Below is a small trained network, with its code and all its weights. Each question gives an input and a target symbol and asks what happens when units are switched off, that is, made to give their printed mean instead of their output.

import numpy as np


def w(rows, s, z=0):
    codes = np.array(rows[::2]) - 128.0
    scale = np.full(codes.shape[1], s)
    scale[-1] = z or s
    return codes * scale


def norm(h):
    return h / np.sqrt((h * h).mean(-1, keepdims=True) + 1e-5)


def f(y):
    return y / 2 * (1 + np.tanh(0.7978845608 * (y + 0.044715 * y**3)))


def softmax(a):
    e = np.exp(a - a.max(-1, keepdims=True))
    return e / e.sum(-1, keepdims=True)


def log_softmax(a):
    a = a - a.max(-1, keepdims=True)
    return a - np.log(np.exp(a).sum(-1, keepdims=True))


def net(x, mask):
    ids = ['γεζηξπστω'.index(c) for c in x.split()]
    T = len(ids)
    res = E[ids] + P[:T]
    u = 0
    for l in range(2):
        q, k, v = (norm(res) @ M[l].T for M in (Q, K, V))
        z = softmax(np.where(np.tri(T) > 0, q @ k.T / 4**0.5, -1e9)) @ v
        res = res + np.where(mask[u], z, O[l][:, -1]) @ O[l][:, :-1]
        u += 1
        y = f(norm(res) @ A[l][:, :-1].T + A[l][:, -1])
        res = res + np.where(mask[u : u + 16], y, B[l][:, -1]) @ B[l][:, :-1]
        u += 16
    return log_softmax(norm(res)[-1] @ U[:, :-1].T + U[:, -1])


Q, K, V, O, A, B = {}, {}, {}, {}, {}, {}
E = w([
[220,254,105,143,109,85,117,52],'γ',
[94,84,163,135,212,149,118,75],'ε',
[121,81,200,107,138,125,75,107],'ζ',
[164,102,131,73,181,83,184,144],'η',
[106,152,110,99,118,116,52,156],'ξ',
[114,109,128,108,79,110,137,30],'π',
[119,160,166,151,97,149,88,88],'σ',
[165,139,200,138,77,99,112,166],'τ',
[194,144,60,135,171,183,149,77],'ω',
],0.0045)
P = w([
[27,73,71,129,122,201,239,216],'0',
[209,114,5,249,186,102,50,93],'1',
[223,150,43,210,189,99,57,112],'2',
[157,94,59,214,119,126,89,122],'3',
[167,104,71,190,119,110,89,115],'4',
[160,114,96,143,112,112,101,114],'5',
[165,135,105,126,103,116,115,119],'6',
[172,153,113,108,111,125,122,111],'7',
[166,174,140,92,102,118,117,118],'8',
[153,207,160,61,108,127,111,126],'9',
[167,215,112,118,114,129,85,59],'10',
[206,251,125,96,134,116,94,73],'11',
],0.0018)
Q[0] = w([
[62,3,64,154,88,102,199,190],'L0H0',
[149,127,183,155,160,85,163,71],'L0H0',
[147,217,94,22,206,36,54,50],'L0H0',
[252,192,179,111,172,81,149,44],'L0H0',
],0.0046)
K[0] = w([
[180,68,92,201,131,117,55,86],'L0H0',
[107,183,139,63,101,119,81,185],'L0H0',
[109,193,253,116,95,188,171,166],'L0H0',
[42,186,172,54,108,168,113,188],'L0H0',
],0.005)
V[0] = w([
[10,137,78,182,52,118,148,218],'L0H0',
[211,108,186,13,99,81,88,247],'L0H0',
[131,63,160,116,201,118,251,154],'L0H0',
[80,123,11,31,206,109,65,167],'L0H0',
],0.003)
O[0] = w([
[93,104,125,103,74,232,95,173,6],'L0H0',
[146,12,35,153,127,75,142,150,87],'L0H0',
[73,151,157,196,76,88,206,139,146],'L0H0',
[2,179,64,49,144,91,89,156,114],'L0H0',
],0.0036,0.0014)
A[0] = w([
[98,88,117,159,132,101,115,127,55],'L0N0',
[175,122,106,45,161,93,242,157,96],'L0N1',
[197,101,162,79,102,135,133,143,88],'L0N2',
[78,94,129,133,122,21,110,119,95],'L0N3',
[129,144,188,48,138,118,107,102,121],'L0N4',
[160,120,60,91,74,129,82,168,103],'L0N5',
[135,91,90,149,139,114,131,101,61],'L0N6',
[98,128,179,99,101,103,115,143,128],'L0N7',
[146,201,127,186,77,99,98,198,129],'L0N8',
[107,122,51,156,153,177,145,126,78],'L0N9',
[177,102,188,192,117,98,209,88,6],'L0N10',
[132,139,150,182,101,166,185,119,60],'L0N11',
[144,198,108,132,2,164,128,133,161],'L0N12',
[109,132,174,122,99,153,113,94,157],'L0N13',
[211,186,98,101,29,100,143,191,128],'L0N14',
[152,166,74,137,129,98,134,78,33],'L0N15',
],0.0046,0.002)
B[0] = w([
[119,125,132,90,146,93,109,140,107],'L0N0',
[138,160,104,211,100,162,54,146,172],'L0N1',
[106,139,61,138,108,119,127,108,149],'L0N2',
[173,167,75,101,127,82,117,136,206],'L0N3',
[157,179,76,165,130,149,109,117,251],'L0N4',
[167,94,129,130,168,143,164,90,115],'L0N5',
[109,98,120,103,159,113,135,149,133],'L0N6',
[180,153,131,93,108,143,129,121,141],'L0N7',
[98,98,72,185,144,175,147,89,153],'L0N8',
[156,130,159,90,140,90,189,139,94],'L0N9',
[180,163,153,168,138,93,176,102,184],'L0N10',
[159,133,140,111,113,96,170,112,89],'L0N11',
[123,120,44,174,162,124,108,88,178],'L0N12',
[189,137,101,106,94,105,95,132,200],'L0N13',
[79,67,141,111,252,125,120,44,193],'L0N14',
[117,161,144,89,165,130,116,200,166],'L0N15',
],0.004,0.0016)
Q[1] = w([
[198,156,4,110,81,73,133,111],'L1H0',
[235,160,100,138,193,91,21,45],'L1H0',
[158,142,93,140,253,164,159,76],'L1H0',
[80,176,119,98,218,101,180,72],'L1H0',
],0.0049)
K[1] = w([
[34,13,198,108,160,199,173,127],'L1H0',
[69,150,109,79,88,141,252,122],'L1H0',
[103,161,158,72,2,108,143,154],'L1H0',
[144,173,153,160,49,192,121,170],'L1H0',
],0.0053)
V[1] = w([
[155,150,111,172,14,71,29,193],'L1H0',
[132,204,22,170,104,154,180,134],'L1H0',
[148,106,69,183,254,93,92,119],'L1H0',
[114,144,170,135,156,123,158,244],'L1H0',
],0.0039)
O[1] = w([
[182,162,68,200,32,85,39,174,4],'L1H0',
[203,156,98,73,69,178,204,184,165],'L1H0',
[157,159,64,166,214,163,138,105,46],'L1H0',
[141,109,189,160,172,139,95,254,47],'L1H0',
],0.0043,0.0012)
A[1] = w([
[152,168,119,169,113,215,115,92,154],'L1N0',
[89,166,130,111,74,158,145,95,110],'L1N1',
[141,145,112,114,181,123,155,116,118],'L1N2',
[90,96,109,115,167,63,148,109,110],'L1N3',
[137,122,104,89,135,104,183,128,101],'L1N4',
[113,107,164,106,56,172,142,208,88],'L1N5',
[30,112,195,140,99,147,159,166,105],'L1N6',
[92,172,128,108,126,112,101,164,142],'L1N7',
[95,101,151,185,88,74,46,129,52],'L1N8',
[115,53,103,164,135,130,204,134,73],'L1N9',
[140,108,110,98,65,104,124,103,119],'L1N10',
[52,95,122,160,126,255,161,157,5],'L1N11',
[88,152,162,134,169,125,153,106,47],'L1N12',
[99,197,101,151,122,156,155,137,96],'L1N13',
[111,151,89,181,124,99,170,219,3],'L1N14',
[165,117,132,97,114,216,171,151,111],'L1N15',
],0.0056,0.0028)
B[1] = w([
[48,122,175,147,56,99,139,192,250],'L1N0',
[77,99,126,80,186,68,156,129,142],'L1N1',
[149,166,149,133,57,93,120,211,220],'L1N2',
[139,117,177,49,88,44,121,159,185],'L1N3',
[150,121,131,146,144,115,134,210,133],'L1N4',
[211,116,124,187,151,90,19,49,91],'L1N5',
[188,213,27,219,206,90,97,124,113],'L1N6',
[106,198,167,94,120,140,115,115,131],'L1N7',
[250,173,103,29,125,202,180,120,190],'L1N8',
[83,157,114,46,151,109,139,144,98],'L1N9',
[101,124,70,140,209,87,113,133,154],'L1N10',
[139,87,171,63,194,144,140,28,83],'L1N11',
[197,73,64,47,65,131,103,107,142],'L1N12',
[113,135,129,120,187,136,144,174,111],'L1N13',
[81,109,158,48,79,113,134,5,97],'L1N14',
[231,109,152,99,103,128,53,139,135],'L1N15',
],0.0032,0.002)
U = w([
[120,205,131,152,203,138,149,76,116],'γ',
[86,145,210,113,180,129,148,132,248],'ε',
[186,119,159,137,84,119,31,113,46],'ζ',
[136,135,115,166,107,68,109,198,253],'η',
[76,101,51,72,164,177,62,155,82],'ξ',
[106,143,83,84,51,59,175,131,92],'π',
[99,137,136,150,43,177,126,108,160],'σ',
[147,2,105,177,141,135,164,116,78],'τ',
[176,147,115,88,135,201,187,134,34],'ω',
],0.0073,0.0024)

Each question gives the input, a string of symbols that net reads in full, and the target symbol t.
The units are the heads (4 rows each of Q, K, V and O) and the neurons (one row each of A and B). Each row of codes is followed by its name. A weight is (code - 128) times the scale printed after its matrix; where a second scale follows, it is the last column's (O, A, B and U).
mask holds one flag per unit, layer by layer, with each layer's heads first. A switched-off unit (its flag False) gives its mean, the last column of its rows in O or B, instead of its output. The means were averaged over made-up inputs and are rounded, as every weight is.
A unit's drop is (log p(t) with every unit on - log p(t) with that unit switched off) / (log p(t) with every unit on - log p(t) with every unit switched off).
The circuit of an input: a set's keep is (log p(t) with only the set's units on - log p(t) with every unit switched off) / (log p(t) with every unit on - log p(t) with every unit switched off). Starting from the 12 units with the biggest drops (on a tie, the unit counted first), units are removed one at a time, each time the one whose removal leaves the highest keep (on an exact tie, the one counted first), for as long as the keep stays at least 0.8.
circuit, biggest first: the units of the circuit, biggest drop first
unit that matters most: the unit with the biggest drop
top k neurons: the k neurons with the biggest drops, biggest first
top k neurons in layer l: the k neurons of layer l with the biggest drops, biggest first
drop when u is switched off: that unit's drop, to one decimal
input ω γ ε ζ γ ε, target ω: circuit, biggest first : [L1H0]
input ξ σ η η γ ξ ζ ε ε γ, target ξ: circuit, biggest first : [L0H0, L0N14]
input τ ε ξ ω σ ω, target τ: circuit, biggest first : [L0H0, L1N8]
input ξ ω ζ π, target ξ: circuit, biggest first : [L0H0, L1N10]
input η ζ γ ω τ η π ε ω, target η: top 2 neurons : [L0N1, L1N8]
input γ ε ζ, target γ: circuit, biggest first : [L1H0, L0N14]
input ξ π η ε γ ε ε ξ η γ π ξ, target ξ: top 2 neurons in layer 0 : [L0N10, L0N8]
input ζ ξ ξ σ σ π, target ζ: circuit, biggest first : [L1H0, L0H0]
input τ ζ ξ τ τ ε ε ε ε, target τ: top 2 neurons in layer 1 : [L1N12, L1N7]
input π ζ ε ε π η ε, target π: circuit, biggest first : [L1H0, L0N14]
input η ζ ζ ε π τ ε π ε γ ξ η, target η: circuit, biggest first : [L0N1, L1N8]
input σ γ π ε, target σ: circuit, biggest first : [L0H0, L1H0, L1N0]
input ξ γ ω π ε ζ ξ ω, target ξ: top 2 neurons : [L0N10, L1N8]
input τ η τ π ε η, target τ: circuit, biggest first : [L0H0]
input ζ τ ε, target ζ: top 2 neurons : [L0N14, L1N8]
input ζ γ ξ ω, target ζ: circuit, biggest first : [L1H0, L0N14, L0N12]
input ε η ξ ε ε ε ε ξ ω π η τ, target ε: circuit, biggest first : [L1H0, L0H0, L0N1]
input η ζ ω σ ζ η η η ζ, target η: circuit, biggest first : [L0H0, L1H0, L0N3]
input γ π ε ε σ, target γ: top 2 neurons in layer 0 : [L0N12, L0N1]
input ε ξ π σ η τ, target τ: unit that matters most : L0N8
input π γ ε ε ξ ε ζ ω, target π: top 2 neurons in layer 0 : [L0N13, L0N14]
input η ζ π ξ ζ η ω π ε, target η: top 2 neurons in layer 1 : [L1N8, L1N2]
input τ σ η ε ξ ε τ, target τ: drop when L0H0 is switched off : 0.2
input ε ε π ε ω ζ ξ, target ε: drop when L0N4 is switched off : 0.0
input ε ξ ε ζ ζ σ π σ ξ, target ε: drop when L0H0 is switched off : 0.6
input ε π ζ, target ε: drop when L0N1 is switched off : 0.3
input ξ ζ ξ, target ξ: circuit, biggest first : [L0H0]
